Below are the code and all the weights of a small trained network. Each question names an input and a target symbol and asks about switching units off, where a switched-off unit gives its printed mean instead of its output.

import numpy as np


def w(rows, s, z=0):
    codes = np.array(rows[::2]) - 128.0
    scale = np.full(codes.shape[1], s)
    scale[-1] = z or s
    return codes * scale


def f(y):
    return y / 2 * (1 + np.tanh(0.7978845608 * (y + 0.044715 * y**3)))


def softmax(a):
    e = np.exp(a - a.max(-1, keepdims=True))
    return e / e.sum(-1, keepdims=True)


def log_softmax(a):
    a = a - a.max(-1, keepdims=True)
    return a - np.log(np.exp(a).sum(-1, keepdims=True))


def net(x, mask):
    ids = ['αβγδεζηλμξπστφψω'.index(c) for c in x.split()]
    T = len(ids)
    res = E[ids] + P[:T]
    r = res
    for j in range(2):
        rows = slice(2 * j, 2 * j + 2)
        q, k, v = (r @ M[0][rows].T for M in (Q, K, V))
        z = softmax(np.where(np.tri(T) > 0, q @ k.T / 2**0.5, -1e9)) @ v
        o = O[0][rows]
        res = res + np.where(mask[j], z, o[:, -1]) @ o[:, :-1]
    y = f(res @ A[0][:, :-1].T + A[0][:, -1])
    res = res + np.where(mask[2:10], y, B[0][:, -1]) @ B[0][:, :-1]
    return log_softmax(res[-1] @ U[:, :-1].T + U[:, -1])


Q, K, V, O, A, B = {}, {}, {}, {}, {}, {}
E = w([
[172,159,146,117],'α',
[81,176,117,32],'β',
[118,72,48,44],'γ',
[144,16,120,192],'δ',
[100,128,101,179],'ε',
[109,126,93,204],'ζ',
[115,147,101,169],'η',
[192,123,239,98],'λ',
[144,190,11,82],'μ',
[176,102,50,153],'ξ',
[65,251,173,160],'π',
[34,72,150,86],'σ',
[96,121,101,183],'τ',
[186,105,161,175],'φ',
[143,102,234,149],'ψ',
[60,144,116,180],'ω',
],0.02)
P = w([
[3,148,107,234],'0',
[21,139,140,208],'1',
[28,132,155,196],'2',
[43,130,169,182],'3',
[37,124,181,165],'4',
[38,113,193,163],'5',
[35,108,200,146],'6',
[46,106,212,127],'7',
[47,94,224,117],'8',
[38,77,229,112],'9',
[55,111,206,146],'10',
],0.0057)
Q[0] = w([
[107,98,231,185],'head 1',
[21,155,101,250],'head 1',
[234,116,139,144],'head 2',
[57,172,212,157],'head 2',
],0.019)
K[0] = w([
[154,91,174,140],'head 1',
[117,1,154,21],'head 1',
[221,115,78,192],'head 2',
[121,156,204,99],'head 2',
],0.019)
V[0] = w([
[55,127,192,184],'head 1',
[147,159,134,167],'head 1',
[194,175,121,220],'head 2',
[139,2,107,191],'head 2',
],0.0085)
O[0] = w([
[169,121,201,135,252],'head 1',
[212,166,118,167,86],'head 1',
[143,162,86,254,2],'head 2',
[114,32,80,196,151],'head 2',
],0.0088,0.0077)
A[0] = w([
[155,82,46,3,179],'neuron 1',
[237,79,140,86,155],'neuron 2',
[123,101,251,107,48],'neuron 3',
[152,144,36,154,254],'neuron 4',
[251,77,143,210,200],'neuron 5',
[223,186,223,176,236],'neuron 6',
[89,70,230,181,50],'neuron 7',
[187,225,190,90,170],'neuron 8',
],0.0084,0.0078)
B[0] = w([
[103,175,116,208,254],'neuron 1',
[2,123,98,140,159],'neuron 2',
[240,106,94,139,254],'neuron 3',
[127,154,136,36,179],'neuron 4',
[110,116,20,98,208],'neuron 5',
[169,198,77,112,210],'neuron 6',
[211,141,133,224,242],'neuron 7',
[169,39,170,103,177],'neuron 8',
],0.0092,0.0087)
U = w([
[174,140,110,90,119],'α',
[158,208,187,137,144],'β',
[153,74,76,63,80],'γ',
[67,105,137,128,183],'δ',
[151,106,147,45,136],'ε',
[150,81,97,166,2],'ζ',
[138,149,154,152,213],'η',
[147,145,140,151,148],'λ',
[144,186,104,109,115],'μ',
[162,79,190,172,198],'ξ',
[197,114,108,98,54],'π',
[152,150,111,154,114],'σ',
[152,144,110,166,104],'τ',
[162,152,81,167,46],'φ',
[187,152,124,188,12],'ψ',
[137,219,159,249,56],'ω',
],0.012,0.008)

Each question gives the input, a string of symbols that net reads in full, and the target symbol t.
The units are the heads (2 rows each of Q, K, V and O) and the neurons (one row each of A and B). Each row of codes is followed by its name. A weight is (code - 128) times the scale printed after its matrix; where a second scale follows, it is the last column's (O, A, B and U).
mask holds one flag per unit, heads first, then neurons. A switched-off unit (its flag False) gives its mean, the last column of its rows in O or B, instead of its output. The means were averaged over made-up inputs and are rounded, as every weight is.
A unit's drop is (log p(t) with every unit on - log p(t) with that unit switched off) / (log p(t) with every unit on - log p(t) with every unit switched off).
The circuit of an input: a set's keep is (log p(t) with only the set's units on - log p(t) with every unit switched off) / (log p(t) with every unit on - log p(t) with every unit switched off). Starting from all 10 units, units are removed one at a time, each time the one whose removal leaves the highest keep (on an exact tie, the one counted first), for as long as the keep stays at least 0.8.
units of the circuit, in order: the units of the circuit, biggest drop first
unit that matters most: the unit with the biggest drop
k most important neurons: the k neurons with the biggest drops, biggest first
heads that matter: for each layer, one digit per head in row order, 1 if its drop is at least 0.15 and else 0, layers parted by /
input σ τ γ γ ε ξ γ γ ω, target δ: heads that matter	10
input δ ω σ σ σ ψ μ, target μ: units of the circuit, in order	[head 1; neuron 1; neuron 4]
input ω τ α ε α α π ω σ α, target π: heads that matter	10
input δ μ σ ω ω δ, target ζ: heads that matter	01
input ε ω π τ, target β: heads that matter	01
input ψ ξ φ σ ω ω ω γ τ, target δ: units of the circuit, in order	[head 1; neuron 3]
input γ γ ζ, target δ: units of the circuit, in order	[head 1; neuron 3; neuron 7]
input λ σ φ, target φ: units of the circuit, in order	[neuron 5; head 2]
input μ γ ω ξ β φ β μ ω, target ε: units of the circuit, in order	[head 2; neuron 8]
input μ π ε ω γ δ ω ε σ λ, target π: 3 most important neurons	[neuron 6; neuron 8; neuron 3]
input ζ ω γ ζ φ β, target ε: heads that matter	01
input β ω ω, target ε: 3 most important neurons	[neuron 1; neuron 7; neuron 8]
input δ π ω μ τ, target β: heads that matter	01
input ω ω τ σ η, target ξ: heads that matter	11
input ω ω ξ ξ ψ, target ψ: units of the circuit, in order	[neuron 7; neuron 6; neuron 3]
input σ ω μ, target μ: units of the circuit, in order	[head 1; neuron 4; neuron 1]
input ε μ ε ε ω ω, target ω: 2 most important neurons	[neuron 8; neuron 3]
input ω σ γ ω ω ω β ω σ η, target ξ: most important neuron	[neuron 5]
input ε ω ζ ξ β ε τ ξ, target γ: 2 most important neurons	[neuron 5; neuron 4]
input ξ μ β ω ζ, target ε: heads that matter	01
input ω σ ε ψ ω ζ β ζ ε, target ε: most important neuron	[neuron 8]
input σ σ δ ω μ π ω γ, target δ: most important neuron	[neuron 2]
input μ ε ω γ, target δ: 2 most important neurons	[neuron 1; neuron 3]
input ε ω ε β λ τ σ, target ξ: heads that matter	00
input γ ω ω ω μ τ ω ζ σ σ ζ, target ξ: heads that matter	11
input ε ψ ω σ ω, target ξ: 2 most important neurons	[neuron 6; neuron 5]
input ω π τ τ ω η ω α ω σ ζ, target ξ: unit that matters most	head 1
input ω γ τ ω ε ξ ξ σ σ τ, target ξ: heads that matter	10
input τ σ α π ω π π, target β: 2 most important neurons	[neuron 6; neuron 5]
input δ π σ γ ζ τ σ γ ζ σ ξ, target γ: 3 most important neurons	[neuron 4; neuron 5; neuron 7]
